Each row has two labels, one from each of two sets.
1,14,-5,-6,-7,-2,-2,-12,8,-4,10,-14,-3,-15,3,1,7,-4,-8,1,-1,1,-6,-18,-5,19,13,-9,-19,3,5,-5,-2,-2,6,-1,8,-3,23,6,6,-24,-9,10,2,12,12,-2,8,22,2,7,1,-4,-5
<45> + A
6,28,-13,-1,-10,1,8,-7,12,-1,-25,-23,-6,-2,-7,12,24,11,4,-3,8,-5,9,-5,-4,20,4,-14,-6,1,-21,-9,6,-11,0,-2,-8,7,4,11,5,-1,4,15,-7,6,2,7,-17,2,1,0,-1,-2,-15
<50> + A
4,3,-1,3,-9,1,1,-1,6,-14,-8,-9,-5,-3,-9,2,8,5,8,7,3,12,0,-7,-4,7,5,9,0,1,-5,-10,15,7,4,3,-12,5,8,12,3,-1,-8,15,10,1,5,-10,12,13,7,3,0,9,11
<51> + A
-3,-5,-1,-19,-12,6,4,-5,1,-8,11,8,-9,-20,-20,10,28,-13,12,11,-6,-10,7,-9,1,4,10,-3,15,11,-13,-15,16,4,10,7,-21,-8,12,10,-4,1,-17,3,-10,-1,0,-8,18,19,-4,-5,-7,4,0
<42> + A
2,-7,2,7,-36,7,-7,10,16,-4,-1,3,-9,-11,-9,6,12,-3,5,8,-5,-5,8,-1,-1,9,13,7,2,9,-6,1,24,6,14,7,-28,-3,15,7,-4,-19,-13,14,8,-1,-4,-11,20,13,8,-1,-6,0,8
<51> + C
7,13,26,-6,-22,3,10,-2,2,-40,-32,-27,-8,1,2,-3,11,8,-4,0,-7,13,0,13,-7,10,11,12,-33,-13,2,-34,26,15,-6,13,-33,17,0,6,-5,-10,-5,15,15,11,12,-14,9,2,2,7,2,3,-3
<45> + Z
17,12,19,13,-28,7,-2,-8,6,-56,4,-24,-9,10,5,-18,1,18,-39,-3,-10,6,-2,10,-3,-8,6,-6,-41,10,14,-29,36,14,-14,1,-41,31,16,14,-12,-22,-27,27,39,12,35,-19,6,8,7,7,-8,16,4
<45> + Z
2,5,-11,1,-14,-3,-4,-6,10,-4,3,-17,3,-13,2,4,8,2,-11,7,-1,-1,-7,-8,-3,8,9,4,-20,3,5,-10,1,1,2,-5,-10,7,19,12,1,-21,-3,20,17,-3,9,-7,13,7,0,6,5,16,-6
<45> + A
15,13,20,2,-26,0,4,-12,6,-43,-6,-15,-2,-2,4,-4,13,-6,-9,2,-12,19,6,13,-13,-2,3,24,-35,0,3,-10,30,19,-8,7,-46,31,8,11,-16,-14,-24,19,19,13,15,-21,17,8,3,4,5,14,7
<50> + Z
6,17,-1,-5,-12,12,5,-15,12,-22,-4,-33,-4,16,-1,6,9,18,-10,5,1,5,-12,1,-7,7,13,4,-26,1,7,-32,1,-13,-20,-5,-15,10,5,9,-3,-13,-9,18,18,22,12,-10,-6,0,14,6,-2,-38,-8
<45> + A
1,12,-23,13,-5,3,10,0,9,2,-46,-24,8,-2,-4,25,16,18,24,1,-3,18,1,0,-16,12,-9,-16,1,4,0,-10,3,2,-7,10,-10,-10,-14,9,-4,23,8,13,-19,-1,7,1,-19,-6,-2,12,9,3,-15
<51> + Z
3,-3,-10,-13,-5,4,5,2,7,1,-9,-19,5,0,10,2,7,-1,-9,4,1,7,-7,7,-3,11,0,3,-18,2,-56,-11,1,12,0,-3,3,5,9,8,1,-16,-3,15,15,-1,4,6,5,-1,-3,4,2,-9,-8
<45> + A
-6,-4,-11,-19,3,6,4,-4,12,20,6,8,-13,-17,-17,6,8,-6,6,3,1,-14,10,-5,-1,14,21,-4,19,8,-19,15,18,-11,13,-5,4,-15,22,16,-3,-8,0,5,-8,-19,-15,1,31,13,-2,-21,-12,-2,7
<42> + C
3,12,-8,-4,-11,-1,5,-1,5,-3,-26,-13,-4,-4,-12,-1,11,13,5,6,2,5,-5,-4,-9,9,11,5,-11,-12,-5,-6,11,-2,7,3,-15,8,13,11,2,-7,-6,9,12,7,5,-7,16,-2,0,8,2,2,-4
<51> + Z
10,5,18,-5,-17,0,-8,-2,-8,-18,21,-10,-1,2,19,-17,-8,6,-20,-1,-5,6,-11,10,-18,11,8,11,-29,-21,11,-13,6,11,-7,-14,-4,-2,19,8,5,-21,-13,5,18,11,7,-16,27,7,7,12,1,-2,10
<43> + Q
5,4,-7,15,-15,0,15,-13,1,-17,-10,-24,-7,0,21,15,18,5,-1,8,-1,11,4,8,6,17,6,6,-14,1,-6,-12,10,4,7,3,-24,18,12,13,5,-5,-1,9,-1,8,7,-10,6,9,4,-2,11,8,-12
<50> + Z
-15,0,0,-8,-13,-4,3,2,-3,-11,-11,-3,8,-6,-2,11,9,-1,13,-3,-6,7,5,9,-8,14,1,3,6,-3,-10,2,20,1,0,11,-21,4,-1,9,11,13,2,8,0,-2,-6,-9,5,3,0,2,-7,1,-2
<42> + Z
2,1,-6,1,-19,10,6,-1,-11,-2,-15,-3,-4,-14,-3,1,20,9,9,0,2,3,5,12,-6,16,-1,7,-14,3,-10,-8,54,-3,22,0,-24,-5,12,4,5,-6,-8,26,8,2,4,2,18,4,-2,2,-9,10,-3
<51> + A
6,6,-4,-5,-15,7,4,-4,11,-20,-2,-17,-7,-2,1,2,3,13,-2,-2,-4,3,-12,17,-1,14,5,13,-13,-1,-1,-14,17,2,0,-4,-20,1,10,3,2,-15,-9,7,14,5,-4,-5,20,-4,0,0,-7,14,2
<50> + C
-2,7,-8,-8,-4,-2,3,-10,-1,-1,10,-20,3,-16,3,1,17,8,-5,7,0,1,-12,2,-4,14,9,-8,-28,-9,0,-3,-3,-5,5,-2,1,12,21,9,1,-14,-8,10,-2,9,5,-1,7,1,10,9,-9,-2,-13
<45> + A
5,-3,-15,-9,-3,0,0,-7,-1,8,3,-4,13,-19,-2,9,23,2,1,6,9,-8,0,0,-3,6,6,-9,2,-7,-7,3,3,-11,10,-3,-1,-3,16,7,3,1,10,-5,-4,3,-2,-3,16,1,-5,-3,3,-7,-11
<50> + Z
-2,3,-13,-14,3,3,2,-6,1,11,4,-11,0,-3,-5,6,14,-2,-1,5,7,-7,-5,-5,4,1,3,-8,-9,4,-6,-2,0,-10,2,-3,1,9,2,9,5,-13,-19,8,-2,5,8,3,1,5,3,-3,5,-4,-16
<50> + A
-4,8,10,-8,6,-2,-6,-10,-9,-18,14,-15,-13,6,-5,-13,-6,-3,-19,-6,3,9,-14,5,1,6,-5,-2,-33,-4,5,-16,-11,7,-15,-8,1,7,8,2,-9,-15,6,-6,9,8,8,-1,-6,5,-1,6,-3,7,-8
<43> + A
9,1,-3,8,-9,1,3,6,5,2,-16,-2,15,-7,-9,9,2,-1,19,-2,-6,6,6,11,-3,9,1,8,-14,8,9,3,20,3,12,14,-24,3,-2,12,3,4,-12,7,-12,-3,-10,-6,2,-1,8,24,-1,-5,0
<51> + Q
25,-2,16,-3,-24,0,8,0,-1,-31,10,-1,-14,-6,-2,1,14,-5,8,-4,-11,4,11,4,-3,13,9,6,-6,-5,-5,-10,-6,4,4,-1,-32,5,8,2,2,-17,-14,8,13,9,-1,-4,22,18,-3,-5,-11,3,5
<42> + Z
-1,6,9,1,-25,10,-2,-7,10,-19,-4,-14,-18,-7,-11,5,13,9,-4,-2,-7,-23,4,-14,-4,9,19,13,-12,12,0,-4,19,-4,8,-2,-30,0,8,4,-4,-15,-16,25,16,5,1,-4,18,29,-5,5,-10,9,-2
<51> + C
2,11,0,-15,-23,4,-1,-11,-7,-14,25,-7,-9,-4,2,-7,18,9,-22,5,-6,-1,-9,4,-6,2,17,-26,-27,4,27,-13,3,-2,4,-13,-12,7,20,8,1,-25,-17,12,8,15,5,-16,32,8,6,-3,-13,-19,-6
<45> + A
-6,4,4,3,-16,-4,-4,-4,4,-17,-5,-11,-7,-3,-1,2,18,-2,7,0,-8,12,0,10,-7,10,4,7,-14,-6,2,-4,22,1,3,-2,-15,15,4,4,3,-1,-3,8,8,4,1,-4,10,8,10,2,-12,-3,-3
<50> + Q
2,9,8,0,-1,4,-7,-4,-2,-15,14,-16,6,-1,11,-10,-15,11,-17,-3,30,1,31,6,-5,-14,0,14,-33,-10,14,-16,1,3,-13,-2,2,7,3,5,-1,-21,-8,5,23,4,8,-6,-10,5,5,7,-3,1,2
<43> + A
